Here is a tiny trained network, its code and every weight. The questions are about switching its units off for an input and a class, where a switched-off unit gives its printed mean instead of its output.

import numpy as np


def w(rows, s, z=0):
    codes = np.array(rows[::2]) - 128.0
    scale = np.full(codes.shape[1], s)
    scale[-1] = z or s
    return codes * scale


def norm(h):
    return h / np.sqrt((h * h).mean(-1, keepdims=True) + 1e-5)


def f(y):
    return y / 2 * (1 + np.tanh(0.7978845608 * (y + 0.044715 * y**3)))


def log_softmax(a):
    a = a - a.max(-1, keepdims=True)
    return a - np.log(np.exp(a).sum(-1, keepdims=True))


def net(x, mask):
    res = np.array(x, float).reshape(1, 6) / 4 @ E
    u = 0
    for l in range(4):
        y = f(norm(res) @ A[l][:, :-1].T + A[l][:, -1])
        res = res + np.where(mask[u : u + 6], y, B[l][:, -1]) @ B[l][:, :-1]
        u += 6
    return log_softmax(norm(res)[-1] @ U[:, :-1].T + U[:, -1])


A, B = {}, {}
E = w([
[143,191,199,171,76,140,118,187],'x0',
[129,126,126,130,129,129,130,131],'x1',
[205,65,82,168,45,182,182,82],'x2',
[128,124,129,132,129,131,127,128],'x3',
[126,127,130,128,129,129,126,124],'x4',
[157,110,171,253,167,47,187,108],'x5',
],0.0035)
A[0] = w([
[167,150,156,242,169,30,110,102,69],'L0N0',
[80,166,140,110,143,126,121,207,111],'L0N1',
[111,150,179,126,195,29,172,112,27],'L0N2',
[199,86,149,124,28,255,148,163,28],'L0N3',
[175,79,106,128,8,169,171,125,248],'L0N4',
[156,158,220,131,40,152,122,184,225],'L0N5',
],0.0044,0.0016)
B[0] = w([
[84,136,115,145,20,41,175,158,198],'L0N0',
[197,135,178,165,139,185,49,85,146],'L0N1',
[83,99,72,170,145,170,210,95,164],'L0N2',
[77,196,29,119,115,117,72,145,232],'L0N3',
[135,201,172,51,44,102,35,23,255],'L0N4',
[84,254,92,146,124,240,110,179,206],'L0N5',
],0.0039,0.0047)
A[1] = w([
[127,76,65,101,58,66,169,75,161],'L1N0',
[52,111,138,187,193,109,193,250,188],'L1N1',
[112,21,130,176,139,3,139,62,126],'L1N2',
[118,95,73,47,149,140,103,112,9],'L1N3',
[166,48,70,52,214,153,74,112,82],'L1N4',
[127,67,124,120,191,59,77,126,152],'L1N5',
],0.0044,0.0015)
B[1] = w([
[139,118,170,165,200,117,57,65,250],'L1N0',
[83,82,70,2,140,154,139,148,234],'L1N1',
[176,134,106,104,168,176,93,111,248],'L1N2',
[95,76,131,133,75,101,180,82,167],'L1N3',
[77,139,202,184,77,117,211,164,181],'L1N4',
[120,148,84,105,132,109,161,124,141],'L1N5',
],0.006,0.0024)
A[2] = w([
[77,74,124,133,157,157,186,100,140],'L2N0',
[168,175,162,184,44,85,100,148,23],'L2N1',
[145,132,146,223,29,116,142,112,7],'L2N2',
[180,130,132,138,122,170,2,155,164],'L2N3',
[174,123,106,96,123,94,67,76,194],'L2N4',
[72,87,140,69,93,146,193,200,45],'L2N5',
],0.006,0.0018)
B[2] = w([
[141,185,91,120,126,139,114,202,178],'L2N0',
[130,186,109,163,171,48,76,139,199],'L2N1',
[143,173,74,67,95,47,63,160,178],'L2N2',
[169,93,130,106,209,160,205,175,255],'L2N3',
[79,67,150,189,170,138,203,170,248],'L2N4',
[167,143,188,253,112,148,199,131,193],'L2N5',
],0.0059,0.0032)
A[3] = w([
[91,210,211,211,106,132,167,203,215],'L3N0',
[140,83,134,93,112,164,171,160,61],'L3N1',
[85,64,109,118,207,70,147,136,1],'L3N2',
[63,207,164,179,96,42,163,205,157],'L3N3',
[1,17,128,32,108,123,129,55,129],'L3N4',
[188,21,150,215,88,101,152,84,125],'L3N5',
],0.0052,0.0013)
B[3] = w([
[131,26,159,110,137,114,176,115,253],'L3N0',
[136,176,185,197,174,95,118,139,126],'L3N1',
[124,110,106,74,103,153,114,142,157],'L3N2',
[115,58,170,172,66,122,148,51,235],'L3N3',
[156,151,119,206,50,1,87,163,208],'L3N4',
[179,198,176,110,181,161,122,95,166],'L3N5',
],0.0065,0.0043)
U = w([
[78,34,203,159,102,111,222,128,245],'0',
[143,155,125,184,53,12,69,97,154],'1',
[78,80,5,83,182,68,129,177,86],'2',
[187,122,142,144,230,136,121,59,165],'3',
[110,127,196,81,213,216,136,216,1],'4',
[113,197,57,73,82,205,59,128,74],'5',
],0.013,0.0012)

Each question gives the input, the list of numbers given to net, and the class t.
The units are the neurons (one row each of A and B). Each row of codes is followed by its name. A weight is (code - 128) times the scale printed after its matrix; where a second scale follows, it is the last column's (A, B and U).
mask holds one flag per neuron, layer by layer. A switched-off neuron (its flag False) gives its mean, the last column of its row in B, instead of its output. The means were averaged over made-up inputs and are rounded, as every weight is.
A unit's drop is (log p(t) with every unit on - log p(t) with that unit switched off) / (log p(t) with every unit on - log p(t) with every unit switched off).
unit that matters most: the unit with the biggest drop
k most important neurons: the k neurons with the biggest drops, biggest first
k most important neurons of layer l: the k neurons of layer l with the biggest drops, biggest first
input [-5,7,-4,1,8,-2], class 0: unit that matters most	L1N4
input [2,8,8,8,-3,2], class 1: 3 most important neurons of layer 2	L2N2, L2N1, L2N4
input [1,2,-3,-5,5,-8], class 4: 3 most important neurons of layer 0	L0N1, L0N2, L0N0
input [-1,5,-1,-7,3,4], class 2: 4 most important neurons	L0N4, L1N2, L0N5, L2N0
input [-4,8,0,-3,-2,7], class 2: 2 most important neurons	L0N4, L1N1
input [-7,-8,-2,-3,-4,-5], class 0: 2 most important neurons	L1N4, L0N4
input [7,-8,1,-6,2,-2], class 5: 2 most important neurons	L0N5, L2N4
input [0,0,-1,-7,0,7], class 2: 3 most important neurons	L1N2, L0N4, L0N5
input [-1,-2,7,6,4,-5], class 1: 2 most important neurons	L3N4, L2N4
input [1,-7,-2,3,0,-7], class 4: 2 most important neurons	L0N1, L3N3
input [-5,-4,0,1,-8,-6], class 0: 3 most important neurons	L1N4, L2N5, L0N4
input [4,-8,-1,-2,-7,1], class 0: 2 most important neurons	L0N4, L1N2
input [2,4,8,2,-8,4], class 1: 2 most important neurons of layer 2	L2N2, L2N1
input [-7,8,1,1,-7,0], class 1: 2 most important neurons	L1N3, L2N5
input [-6,-4,8,4,-2,-7], class 1: unit that matters most	L3N4
input [-7,-7,1,-4,8,8], class 3: 2 most important neurons of layer 0	L0N5, L0N3
input [-6,-6,3,-7,8,1], class 3: 2 most important neurons of layer 3	L3N5, L3N3
input [-7,-7,7,-1,1,1], class 3: 2 most important neurons of layer 2	L2N4, L2N2
input [0,-5,6,-8,8,5], class 3: 3 most important neurons of layer 1	L1N0, L1N2, L1N4
input [-1,0,3,-4,1,6], class 3: unit that matters most	L1N2
